Where the symbols take the objects:
state | θ δ χ γ α σ ξ
q995 | q446 q430 q375 q833 q431 q118 q578
q190 | q838 q833 q105 q430 q743 q729 q885
q838 | q190 . q335 q50 . q357 .
q729 | q357 q694 q394 q21 q644 q190 q67
q445 | q659 q888 q564 q29 q463 q695 q158
q217 | q375 q338 q446 q568 q643 q782 q351
q446 | q995 q50 q217 . . q748 .
q269 | . . . q978 q86 q774 q311
q50 | q430 q446 q338 q838 q305 q701 q996
q289 | q867 q927 q948 q644 q21 q482 q143
q888 | q949 q445 q634 q205 q288 q302 q684
q126 | . q311 . q913 q872 q66 .
q305 | q482 . q531 . q50 q867 .
q357 | q729 q519 q491 q701 q597 q838 q804
q366 | q311 . . q531 q335 q787 .
q531 | q990 q643 q305 q366 q338 q797 q544
q694 | q519 q729 q778 q118 q57 q833 q937
q968 | . q978 . . q302 q288 q913
q634 | q610 q564 q888 q937 q317 q578 q118
q158 | q79 q684 q21 q394 q948 q75 q445
q57 | . q644 q66 q927 q694 . .
q748 | q118 q701 q782 q519 q620 q446 q610
q205 | q813 q29 q937 q888 q96 q880 q778
q79 | q158 q782 q701 q491 q797 q338 q659
q482 | q305 q431 q990 q743 q430 q289 q647
q872 | q568 q105 q833 q375 q126 q778 q880
q990 | q531 q913 q482 q311 q75 q948 q978
q948 | q797 q361 q289 q410 q158 q990 q463
q615 | . . q774 q143 q67 . q644
q118 | q748 q21 q684 q694 q927 q995 q634
q797 | q948 q19 q867 q787 q79 q531 q218
q66 | q468 q410 q57 q361 q778 q126 q96
q647 | . . q978 . q587 q143 q482
q317 | . q143 q288 . q634 . q927
q212 | q288 q218 . . q949 . q19
q105 | q335 q872 q190 q75 q311 q394 q86
q578 | . q587 q302 . . q634 q995
q463 | q218 q288 q143 q774 q445 q978 q948
q410 | q787 q66 q644 q948 q394 q311 q774
q978 | q544 q968 q647 q269 q695 q463 q990
q21 | q701 q118 q158 q729 q289 q430 q564
q880 | . q86 . q302 . q205 q872
q19 | q361 q797 q620 q468 q782 q643 q212
q644 | q597 q57 q410 q289 q729 q743 q615
q394 | q491 q778 q729 q158 q410 q105 q29
q338 | q75 q217 q50 q335 q531 q79 q299
q937 | . q67 q205 q634 . . q694
q468 | q66 q787 . q19 q164 . .
q949 | q888 q659 q610 q813 q212 q351 q782
q996 | q587 . q299 . . q279 q50
q804 | q67 . q428 q279 . . q357
q428 | q29 q813 q804 q659 q156 q718 q491
q718 | q86 . . q299 . q428 q335
q143 | q71 q317 q463 q615 q564 q647 q289
q218 | q463 q212 q71 q156 q659 q544 q797
q833 | . q190 q872 q995 . q694 .
q288 | q212 q463 q317 q96 q888 q968 q361
q361 | q19 q948 q927 q66 q684 q913 q288
q311 | q366 q126 q743 q990 q105 q410 q269
q743 | . . q311 q482 q190 q644 .
q299 | q695 q351 q996 q718 q544 q659 q338
q782 | q684 q79 q748 q164 q19 q217 q949
q375 | q217 q75 q995 q872 q913 q684 q302
q96 | . q774 . q288 q205 . q66
q156 | q774 . . q218 q428 . q787
q774 | q156 q96 q615 q463 q29 q269 q410
q885 | . . q86 q587 . q67 q190
q302 | q351 q695 q578 q880 q968 q888 q375
q701 | q21 q748 q79 q357 q867 q50 q279
q587 | q996 q578 q695 q885 q647 q564 q430
q164 | q778 q491 q519 q782 q468 q568 q813
q86 | q718 q880 q885 q695 q269 q29 q105
q544 | q978 . . . q299 q218 q531
q351 | q302 q299 . . . q949 q217
q279 | q564 q610 q659 q804 q71 q996 q701
q29 | q428 q205 q67 q445 q774 q86 q394
q867 | q289 q620 q797 q597 q701 q305 q71
q684 | q782 q158 q118 q778 q361 q375 q888
q519 | q694 q357 q164 q748 . . .
q431 | . q482 q913 . q995 q927 .
q813 | q205 q428 . q949 . . q164
q659 | q445 q949 q279 q428 q218 q299 q79
q597 | q644 . q787 q867 q357 . .
q75 | q338 q375 q430 q105 q990 q158 q695
q643 | q913 q531 . . q217 q19 .
q610 | q634 q279 q949 . . . q748
q620 | q927 q867 q19 . q748 . .
q568 | q872 q335 . q217 . q164 .
q787 | q410 q468 q597 q797 q491 q366 q156
q927 | q620 q289 q361 q57 q118 q431 q317
q695 | q299 q302 q587 q86 q978 q445 q75
q335 | q105 q568 q838 q338 q366 q491 q718
q778 | q164 q394 q694 q684 q66 q872 q205
q913 | q643 q990 q431 q126 q375 q361 q968
q67 | q804 q937 q29 q564 q615 q885 q729
q71 | q143 . q218 . q279 . q867
q491 | q394 q164 q357 q79 q787 q335 q428
q564 | q279 q634 q445 q67 q143 q587 q21
q430 | q50 q995 q75 q190 q482 q21 q587

In the rows, zero is written as 25.

The rows follow the links: the fewer symbols apart two objects are, the more alike their rows tend to be.

Each row is also shifted at random along 7 hidden directions that mean nothing.

Some objects, each with a row of numbers:
q695: [ 25  24  27  27  23  25  19  31  31  27  26  26  33  23  24  26  20  27  30  34  32  26  28  21  25  23  23  29  22  20  27  24  28  29  19  19  29  25  29  24  23  29  18  24  22  21  27  25  32  26  27  26  25  27  26  29  28  22]
q885: [ 32  28  23  23  29  30  23  33  28  23  23  20  24  24  26  25  22  20  25  26  25  30  32  30  28  29  26  26  35  20  23  27  27  31  32  24  28  30  26  27  22  26  23  21  28  28  26  23  19  30  27  28  22  33  29  24  26  33]
q519: [ 35  24  26  26  23  28  24  30  25  21  29  28  28  24  24  25  24  18  24  33  23  24  23  23  23  22  23  27  26  23  24  24  28  24  25  22  27  24  28  30  23  22  31  25  26  25  24  32  31  25  26  25  20  29  29  25  26  22]
q289: [ 29  22  26  30  28  23  20  26  23  28  20  24  26  26  27  27  23  23  29  24  24  29  25  29  28  29  28  24  26  22  29  29  29  25  25  28  24  27  29  19  23  24  21  22  25  26  26  18  24  22  26  22  21  25  28  31  28  24]
q205: [ 45  28  28  23  24  26  28  20  23  25  18  22  19  24  17  25  30  25  31  23  31  26  25  17  29  31  21  34  32  29  19  28  23  21  24  34  22  26  30  32  24  22  33  19  23  29  20  30  28  16  26  22  24  19  26  27  24  27]
q366: [ 16  30  22  21  27  26  28  18  27  24  27  26  18  24  27  23  24  27  23  19  24  30  22  22  31  27  29  20  34  29  25  23  25  23  30  29  24  31  17  24  25  21  27  22  23  25  24  26  15  33  26  25  21  25  27  26  22  32]
q927: [ 24  22  28  30  26  21  23  26  19  29  26  28  31  29  29  22  27  23  25  28  21  30  27  28  24  19  27  28  17  15  31  27  28  30  25  24  26  22  27  16  23  26  23  30  28  20  25  21  29  25  18  26  27  24  27  31  27  19]
q937: [ 42  24  27  25  25  26  20  25  28  24  24  26  31  24  24  25  25  19  24  30  29  27  26  24  28  25  22  26  25  21  25  23  30  23  25  23  30  25  32  27  22  19  30  18  28  25  25  27  29  32  25  23  25  24  32  28  29  24]
q335: [ 26  28  22  21  26  29  22  36  36  21  27  25  28  21  31  27  23  20  23  30  20  31  25  25  27  26  25  22  33  18  29  22  27  27  28  18  28  29  26  22  22  26  21  20  31  30  25  21  19  36  29  29  21  33  33  24  25  34]
q217: [ 19  28  23  23  26  24  29  28  24  26  19  19  25  27  24  28  27  27  27  24  22  26  27  23  22  25  25  30  29  24  27  24  25  23  25  30  23  21  28  22  24  26  24  26  29  31  24  24  26  22  26  23  25  19  25  24  29  32]
q774: [  9  22  28  28  21  22  22  34  31  24  28  29  32  22  18  23  23  24  23  29  23  21  23  26  30  30  26  23  24  23  29  27  21  32  28  14  32  28  28  27  24  24  21  25  26  21  23  25  24  26  23  25  28  30  23  25  29  20]
q578: [ 35  28  24  23  32  26  22  28  20  29  21  19  21  28  24  24  25  23  29  29  29  34  37  23  26  22  24  37  30  13  21  28  32  30  28  33  25  26  26  26  20  26  27  24  24  25  23  31  29  23  27  27  18  26  28  30  25  27]
q118: [ 32  22  27  29  25  23  23  22  22  25  28  28  25  27  20  25  26  25  31  30  31  23  24  20  21  20  19  33  19  25  20  26  31  24  20  28  24  22  30  32  26  24  28  26  19  21  26  36  38  17  24  24  21  25  26  25  20  15]
q269: [ 23  23  28  25  21  23  24  32  29  28  26  30  32  26  19  24  21  23  27  29  26  25  24  21  31  29  27  24  29  22  27  26  27  27  25  18  29  28  29  25  22  23  22  25  22  21  23  25  22  25  24  26  24  27  23  28  28  22]
q620: [ 20  22  23  25  28  23  26  29  20  26  25  24  26  25  31  26  28  23  20  25  17  24  27  33  22  28  28  18  25  25  26  24  29  24  31  27  23  25  25  21  28  24  29  30  33  27  29  22  20  27  24  27  25  31  26  23  27  25]
q948: [  9  24  28  30  22  21  24  22  26  28  23  29  24  24  19  23  24  29  30  25  27  23  20  23  27  25  25  27  21  27  27  30  22  25  22  22  25  26  25  25  26  25  21  27  19  22  24  26  27  16  23  23  26  24  22  28  25  18]
q50: [ 27  25  24  30  24  28  28  26  22  26  26  25  23  31  22  24  20  26  32  28  26  22  26  23  20  22  24  32  20  25  24  31  25  29  19  28  25  21  24  27  25  28  20  29  17  25  26  32  34  16  29  26  21  24  22  25  22  24]
q647: [ 31  27  23  23  33  25  27  23  20  28  26  20  19  27  34  25  24  27  24  15  25  27  32  35  27  29  29  20  28  28  21  27  25  28  29  30  21  31  18  25  29  27  25  30  27  26  29  18  14  29  26  30  26  30  21  22  21  28]
q872: [ 24  31  24  21  26  26  28  29  27  23  29  22  26  26  26  23  28  24  23  26  23  30  28  27  24  16  25  28  25  19  26  23  22  30  27  23  28  23  25  24  22  25  25  30  27  26  24  28  26  29  21  27  26  27  27  23  23  25]
q75: [ 39  24  27  28  22  24  25  27  27  24  18  19  27  28  25  28  24  28  34  24  29  25  24  24  22  25  26  29  26  25  28  28  24  26  15  25  22  22  33  20  24  31  16  24  23  27  27  18  28  16  29  23  25  24  22  25  25  27]
q813: [ 28  26  25  20  24  26  25  27  29  24  27  29  26  18  24  28  26  23  22  30  29  26  23  17  28  27  21  26  30  27  23  21  27  22  29  24  26  28  25  32  23  22  34  19  25  27  21  35  26  30  27  25  22  27  31  25  26  28]
q218: [ 24  20  26  30  20  23  26  25  23  29  24  30  27  27  25  29  23  29  27  26  29  18  20  22  25  32  27  23  21  31  26  27  24  25  21  24  22  25  25  24  27  28  24  26  24  24  25  22  26  17  27  23  28  23  20  27  28  24]
q949: [ 19  24  26  23  24  24  24  33  27  27  21  25  29  21  23  29  26  25  24  32  26  24  28  22  23  27  23  29  23  22  26  22  26  25  27  25  25  21  27  26  23  26  27  24  29  27  25  27  29  23  27  27  26  23  28  27  30  28]
q311: [ 25  25  25  24  25  25  20  25  30  24  26  28  29  23  29  25  26  23  25  26  24  29  21  23  30  26  28  20  29  21  31  20  28  25  24  19  29  29  28  17  23  21  21  23  26  23  22  19  17  35  24  24  24  27  28  29  26  27]
q19: [ 34  25  26  28  26  21  27  30  20  30  16  22  23  27  24  27  28  22  34  26  22  27  24  22  29  35  28  32  33  19  28  28  27  25  27  34  18  23  31  20  21  24  27  24  25  30  21  24  23   9  28  23  18  25  26  28  28  29]
q729: [ 18  28  25  28  27  28  27  28  29  21  28  21  25  25  23  22  23  22  20  24  20  27  27  33  25  22  26  24  21  22  29  30  21  30  29  20  29  25  25  25  26  26  21  25  27  28  27  21  26  30  24  23  28  27  27  23  25  25]
q279: [ 19  21  25  27  25  27  23  30  28  25  20  26  27  22  22  27  18  22  23  29  27  21  26  25  23  32  22  23  26  31  24  28  30  21  25  24  27  26  27  27  26  27  24  17  25  29  28  24  28  24  33  21  25  25  27  26  30  27]
q684: [ 30  21  27  22  23  20  27  21  25  22  23  22  29  21  27  28  32  28  25  25  29  19  23  26  21  25  19  21  21  35  22  21  25  16  21  25  24  21  31  27  28  24  30  25  28  29  27  25  27  26  25  24  32  23  25  20  24  22]
q375: [ 23  26  24  21  25  22  24  26  26  24  27  25  31  25  29  28  29  27  26  27  27  25  26  24  20  19  22  23  23  25  26  19  27  22  21  25  25  21  28  22  25  25  25  27  29  25  26  24  29  32  25  26  29  23  26  23  25  25]
q105: [ 35  27  27  25  23  28  21  24  31  23  29  29  26  24  27  25  23  25  28  30  32  29  23  19  28  18  23  26  26  22  25  21  27  27  21  18  28  27  27  27  22  24  24  21  19  22  24  30  26  32  25  26  22  28  30  27  21  23]
q482: [ 23  22  24  26  28  23  25  24  24  25  32  27  25  27  31  25  26  27  24  22  26  20  26  33  23  25  25  15  23  31  19  24  28  24  24  24  25  29  25  28  33  26  25  33  23  22  30  26  21  29  25  33  24  33  21  19  22  18]
q431: [ 42  22  25  24  29  22  24  27  20  29  29  24  25  29  33  26  30  24  28  24  24  25  29  30  22  21  26  22  27  21  23  23  32  25  24  27  24  28  27  23  28  25  28  34  26  24  27  25  22  24  23  31  20  35  25  23  20  21]
q610: [ 25  22  24  26  28  26  24  29  23  24  21  25  24  24  21  28  25  22  25  30  25  20  27  24  23  32  22  28  28  29  22  26  29  21  28  31  26  24  28  29  25  24  30  20  28  28  25  28  28  23  32  23  24  24  28  25  31  29]
q79: [ 23  32  22  27  31  29  26  20  24  25  26  19  13  23  34  29  26  31  26  20  26  32  28  28  24  20  26  31  26  22  24  26  21  29  30  32  16  27  13  26  26  32  24  25  26  28  26  27  23  25  27  28  23  27  30  25  20  32]
q996: [ 18  27  21  27  27  29  30  18  22  27  26  23  19  29  24  23  18  30  27  21  28  22  29  23  22  23  25  28  23  33  21  30  23  24  24  31  24  24  19  29  28  29  25  25  22  27  28  28  28  23  28  24  27  20  19  24  24  28]

From each start, follow one symbol. Which object do you reach?
Answer with the object's name.
[ 38  27  27  24  24  27  24  34  31  21  25  23  25  24  19  25  26  25  29  27  29  20  24  22  26  30  21  26  33  30  20  26  24  27  23  21  27  28  30  35  25  25  25  23  22  27  24  30  23  23  29  28  23  34  21  19  22  26]
α q269
[ 25  22  24  26  27  26  24  25  25  25  26  28  30  23  29  29  24  23  22  30  24  24  24  25  20  23  21  23  21  27  25  20  30  18  23  25  24  22  27  24  27  24  28  22  29  27  28  24  32  31  28  23  25  22  32  26  28  26]
α q620
[ 20  29  22  24  32  29  27  22  22  25  25  19  16  27  22  23  21  30  25  20  29  23  33  30  24  25  22  28  29  31  16  29  23  28  27  34  23  27  18  35  30  28  26  27  22  28  27  29  24  23  27  27  25  27  19  19  21  26]
σ q564
[ 34  26  25  26  22  28  27  28  30  21  26  25  25  24  23  28  24  25  24  24  28  21  20  22  26  30  25  25  27  31  26  26  20  25  27  21  26  25  24  28  25  26  28  21  24  27  26  27  26  22  29  24  29  26  23  22  25  27]
α q156
[ 22  25  28  25  24  24  27  25  26  22  27  25  19  22  19  22  28  26  27  20  24  20  19  26  29  32  25  21  32  33  21  30  21  22  27  25  24  30  26  34  31  24  27  24  22  27  21  28  19  20  25  27  24  31  21  18  20  22]
γ q948
[ 30  23  28  27  24  23  22  28  28  29  29  30  28  25  27  27  25  28  30  27  31  22  25  23  27  27  25  22  25  24  21  23  29  26  22  22  24  29  25  27  26  29  23  31  22  20  27  28  24  25  25  31  24  33  22  27  22  19]
γ q269
[ 40  22  29  29  20  24  25  15  22  27  27  32  30  30  25  22  27  21  27  27  27  27  18  21  28  20  28  26  17  23  32  24  26  23  18  23  28  22  29  17  22  20  29  23  22  18  24  23  31  25  20  20  28  16  24  33  26  18]
χ q66
[ 25  24  27  21  22  22  27  27  26  26  23  25  32  28  21  27  26  28  27  27  31  19  24  22  20  25  21  25  20  31  24  24  24  20  18  24  28  19  32  27  26  26  24  26  26  24  27  27  33  22  25  22  32  20  20  23  30  21]
ξ q375
[ 17  26  25  20  26  24  26  30  27  27  32  29  27  22  32  25  30  22  16  26  17  29  25  29  28  23  28  20  26  19  29  19  24  27  35  21  26  28  22  23  24  23  30  31  33  26  23  26  18  35  23  30  25  33  31  23  25  27]
γ q19
[ 23  25  25  28  23  24  30  18  20  28  26  25  19  27  25  27  28  31  29  19  25  20  20  26  25  27  28  26  22  32  26  30  21  24  22  29  17  24  19  25  29  28  26  30  22  25  25  25  25  16  25  24  27  21  19  23  23  23]
ξ q218
[ 20  26  27  26  27  21  22  30  24  28  26  26  22  25  21  25  26  29  33  26  26  27  27  23  27  25  26  28  28  18  23  28  28  30  25  26  23  27  23  26  26  26  20  30  20  22  23  27  23  18  24  28  19  31  22  26  20  22]
ξ q978
[ 23  25  24  27  27  27  28  23  19  29  33  27  19  30  32  25  23  29  25  21  23  23  28  29  21  19  27  21  22  26  23  27  25  27  27  28  21  26  15  24  29  30  25  36  23  21  30  29  23  25  24  33  24  32  20  24  18  22]
α q50
[ 31  29  22  24  25  29  26  18  25  26  26  25  22  26  32  30  22  32  25  22  31  27  28  23  24  20  27  27  21  26  23  23  23  28  22  29  22  24  17  22  24  32  24  25  24  24  27  26  26  29  26  27  26  22  24  28  25  30]
χ q996
